Below is a small trained network, with its code and all its weights. Each question gives an input and a target symbol and asks what happens when units are switched off, that is, made to give their printed mean instead of their output.

import numpy as np


def w(rows, s, z=0):
    codes = np.array(rows[::2]) - 128.0
    scale = np.full(codes.shape[1], s)
    scale[-1] = z or s
    return codes * scale


def softmax(a):
    e = np.exp(a - a.max(-1, keepdims=True))
    return e / e.sum(-1, keepdims=True)


def log_softmax(a):
    a = a - a.max(-1, keepdims=True)
    return a - np.log(np.exp(a).sum(-1, keepdims=True))


def net(x, mask):
    ids = ['ΔΘΛΠΨαβγεζξτφω'.index(c) for c in x.split()]
    T = len(ids)
    res = E[ids] + P[:T]
    u = 0
    for l in range(2):
        r = res
        for j in range(3):
            rows = slice(2 * j, 2 * j + 2)
            q, k, v = (r @ M[l][rows].T for M in (Q, K, V))
            z = softmax(np.where(np.tri(T) > 0, q @ k.T / 2**0.5, -1e9)) @ v
            o = O[l][rows]
            res = res + np.where(mask[u + j], z, o[:, -1]) @ o[:, :-1]
        u += 3
    return log_softmax(res[-1] @ U[:, :-1].T + U[:, -1])


Q, K, V, O = {}, {}, {}, {}
E = w([
[88,100,111,111,189,108,213,154],'Δ',
[88,89,156,209,96,165,4,192],'Θ',
[90,167,102,145,186,131,135,47],'Λ',
[58,183,115,125,224,215,120,200],'Π',
[156,84,46,128,162,74,99,180],'Ψ',
[111,84,134,164,138,62,214,118],'α',
[183,124,82,135,149,102,46,189],'β',
[165,125,8,122,105,128,69,179],'γ',
[146,34,148,150,116,132,92,85],'ε',
[32,164,188,119,99,77,119,134],'ζ',
[215,155,189,175,162,92,162,126],'ξ',
[208,105,60,160,123,138,131,163],'τ',
[219,137,79,169,103,123,87,196],'φ',
[116,240,130,81,217,74,145,144],'ω',
],0.023)
P = w([
[210,74,144,9,110,254,135,139],'0',
[125,137,108,146,144,112,111,113],'1',
[119,132,106,156,150,111,109,115],'2',
[117,143,110,158,145,112,113,124],'3',
[114,143,115,161,135,118,121,131],'4',
[116,148,108,175,140,116,122,132],'5',
[115,140,115,176,138,113,122,139],'6',
[120,140,112,179,142,110,123,135],'7',
[125,145,111,186,140,113,119,134],'8',
[126,138,111,195,126,108,124,130],'9',
[128,146,114,198,131,111,135,125],'10',
[133,149,123,193,127,116,124,131],'11',
],0.0096)
Q[0] = w([
[147,135,223,91,128,174,180,81],'L0H0',
[61,125,172,162,132,145,116,126],'L0H0',
[206,116,88,136,109,111,158,129],'L0H1',
[109,131,63,117,114,88,91,135],'L0H1',
[106,161,199,123,190,248,122,147],'L0H2',
[101,115,165,118,102,87,142,84],'L0H2',
],0.013)
K[0] = w([
[152,166,133,191,222,108,146,131],'L0H0',
[52,128,113,186,124,132,142,101],'L0H0',
[176,88,153,100,118,139,161,111],'L0H1',
[134,145,112,6,58,152,155,131],'L0H1',
[96,151,209,169,75,85,134,145],'L0H2',
[134,148,93,233,135,124,146,162],'L0H2',
],0.012)
V[0] = w([
[2,22,52,153,184,76,133,96],'L0H0',
[73,167,101,162,17,236,156,83],'L0H0',
[178,75,122,208,95,218,232,114],'L0H1',
[132,140,130,96,133,167,36,140],'L0H1',
[97,100,116,115,120,70,169,193],'L0H2',
[137,118,66,178,168,114,130,177],'L0H2',
],0.0075)
O[0] = w([
[99,12,24,184,77,102,65,132,144],'L0H0',
[134,187,32,125,230,125,48,28,138],'L0H0',
[69,155,111,120,48,255,111,164,86],'L0H1',
[107,61,179,55,154,64,175,153,210],'L0H1',
[152,187,97,149,171,113,172,31,140],'L0H2',
[211,173,209,108,86,245,179,116,253],'L0H2',
],0.0065,0.0064)
Q[1] = w([
[146,80,129,145,73,161,111,213],'L1H0',
[230,139,56,153,140,142,145,132],'L1H0',
[56,100,165,188,76,74,125,118],'L1H1',
[2,113,226,187,210,136,137,54],'L1H1',
[206,150,4,190,79,144,79,225],'L1H2',
[90,108,137,175,146,157,89,84],'L1H2',
],0.0075)
K[1] = w([
[172,79,124,125,78,145,136,155],'L1H0',
[152,176,170,37,79,92,97,92],'L1H0',
[115,125,139,240,61,100,135,132],'L1H1',
[62,179,125,238,158,44,144,56],'L1H1',
[194,89,120,54,162,164,111,248],'L1H2',
[125,111,58,213,136,143,113,104],'L1H2',
],0.011)
V[1] = w([
[105,113,171,89,76,128,130,150],'L1H0',
[34,140,153,45,90,158,140,99],'L1H0',
[207,125,149,254,153,47,145,166],'L1H1',
[133,181,10,112,145,118,108,139],'L1H1',
[46,236,213,212,130,98,127,165],'L1H2',
[152,213,123,173,151,109,21,206],'L1H2',
],0.0078)
O[1] = w([
[110,97,129,157,69,72,92,154,135],'L1H0',
[142,182,106,208,144,109,134,173,79],'L1H0',
[168,182,79,142,69,122,149,200,131],'L1H1',
[80,137,2,62,28,123,173,79,143],'L1H1',
[179,112,94,179,57,167,85,169,3],'L1H2',
[135,163,177,84,76,103,83,129,211],'L1H2',
],0.0089,0.006)
U = w([
[104,132,187,74,115,83,196,64,95],'Δ',
[181,82,97,133,141,94,146,133,37],'Θ',
[211,164,145,132,165,130,94,46,65],'Λ',
[61,187,134,131,150,195,159,173,171],'Π',
[127,145,98,208,154,148,128,10,170],'Ψ',
[149,102,160,92,115,94,180,178,21],'α',
[183,13,143,137,93,118,139,43,137],'β',
[108,84,128,92,65,106,175,166,79],'γ',
[149,120,114,137,126,165,137,143,116],'ε',
[106,149,134,127,83,179,125,88,122],'ζ',
[109,201,206,135,81,155,177,106,246],'ξ',
[185,201,108,108,133,76,163,134,14],'τ',
[44,152,189,188,92,69,101,98,254],'φ',
[120,60,106,150,112,129,255,177,201],'ω',
],0.0075,0.0042)

Each question gives the input, a string of symbols that net reads in full, and the target symbol t.
The units are the heads (2 rows each of Q, K, V and O). Each row of codes is followed by its name. A weight is (code - 128) times the scale printed after its matrix; where a second scale follows, it is the last column's (O and U).
mask holds one flag per head, layer by layer. A switched-off head (its flag False) gives its mean, the last column of its rows in O, instead of its output. The means were averaged over made-up inputs and are rounded, as every weight is.
A unit's drop is (log p(t) with every unit on - log p(t) with that unit switched off) / (log p(t) with every unit on - log p(t) with every unit switched off).
The circuit of an input: a set's keep is (log p(t) with only the set's units on - log p(t) with every unit switched off) / (log p(t) with every unit on - log p(t) with every unit switched off). Starting from all 6 units, units are removed one at a time, each time the one whose removal leaves the highest keep (on an exact tie, the one counted first), for as long as the keep stays at least 0.8.
units of the circuit, in order: the units of the circuit, biggest drop first
unit that matters most: the unit with the biggest drop
which heads matter: for each layer, one digit per head in row order, 1 if its drop is at least 0.15 and else 0, layers parted by /
drop when u is switched off: that unit's drop, to one decimal
input ζ ω γ γ α γ γ γ γ ζ ξ, target ξ: units of the circuit, in order -> L0H1; L0H0
input Ψ α α γ φ, target ω: units of the circuit, in order -> L0H0; L1H2
input ξ ζ ξ Λ γ γ α Θ γ γ, target ε: unit that matters most -> L0H0
input Ψ γ γ γ ξ ζ γ γ γ, target ω: which heads matter -> 100 / 001
input φ γ γ γ Λ β φ β ζ γ β, target ξ: units of the circuit, in order -> L0H0; L0H1
input Π Θ Θ Π Λ τ, target β: which heads matter -> 001 / 010
input Λ ζ γ Π ζ Π γ, target γ: units of the circuit, in order -> L1H1; L0H2
input ξ γ τ γ ζ Θ Π τ, target ε: which heads matter -> 110 / 011
input Θ γ Ψ γ ξ γ β, target Λ: units of the circuit, in order -> L0H1; L1H1; L0H0
input Θ Θ ξ φ, target Λ: which heads matter -> 100 / 010
input α γ α, target ξ: which heads matter -> 011 / 001
input ζ φ γ γ γ α γ γ φ α β, target τ: units of the circuit, in order -> L1H1; L0H1; L0H0; L1H0
input α γ γ γ Π Ψ, target ζ: units of the circuit, in order -> L0H1; L1H1
input γ γ Θ γ ζ γ α Ψ, target Δ: which heads matter -> 000 / 011
input τ γ Π Λ γ α γ γ, target Π: unit that matters most -> L0H1
input ω ζ γ Π Θ γ γ γ, target Θ: which heads matter -> 110 / 001
input ζ γ ε Λ α γ ζ ζ β γ ζ φ, target τ: units of the circuit, in order -> L1H1; L0H1; L1H2; L1H0
input Π ξ Θ γ α β α Π γ γ γ φ, target β: units of the circuit, in order -> L1H1; L1H0
input ε ζ γ γ γ ζ γ γ β, target φ: drop when L0H1 is switched off -> 0.2
input γ ζ γ γ ε ζ ξ, target ξ: units of the circuit, in order -> L0H0
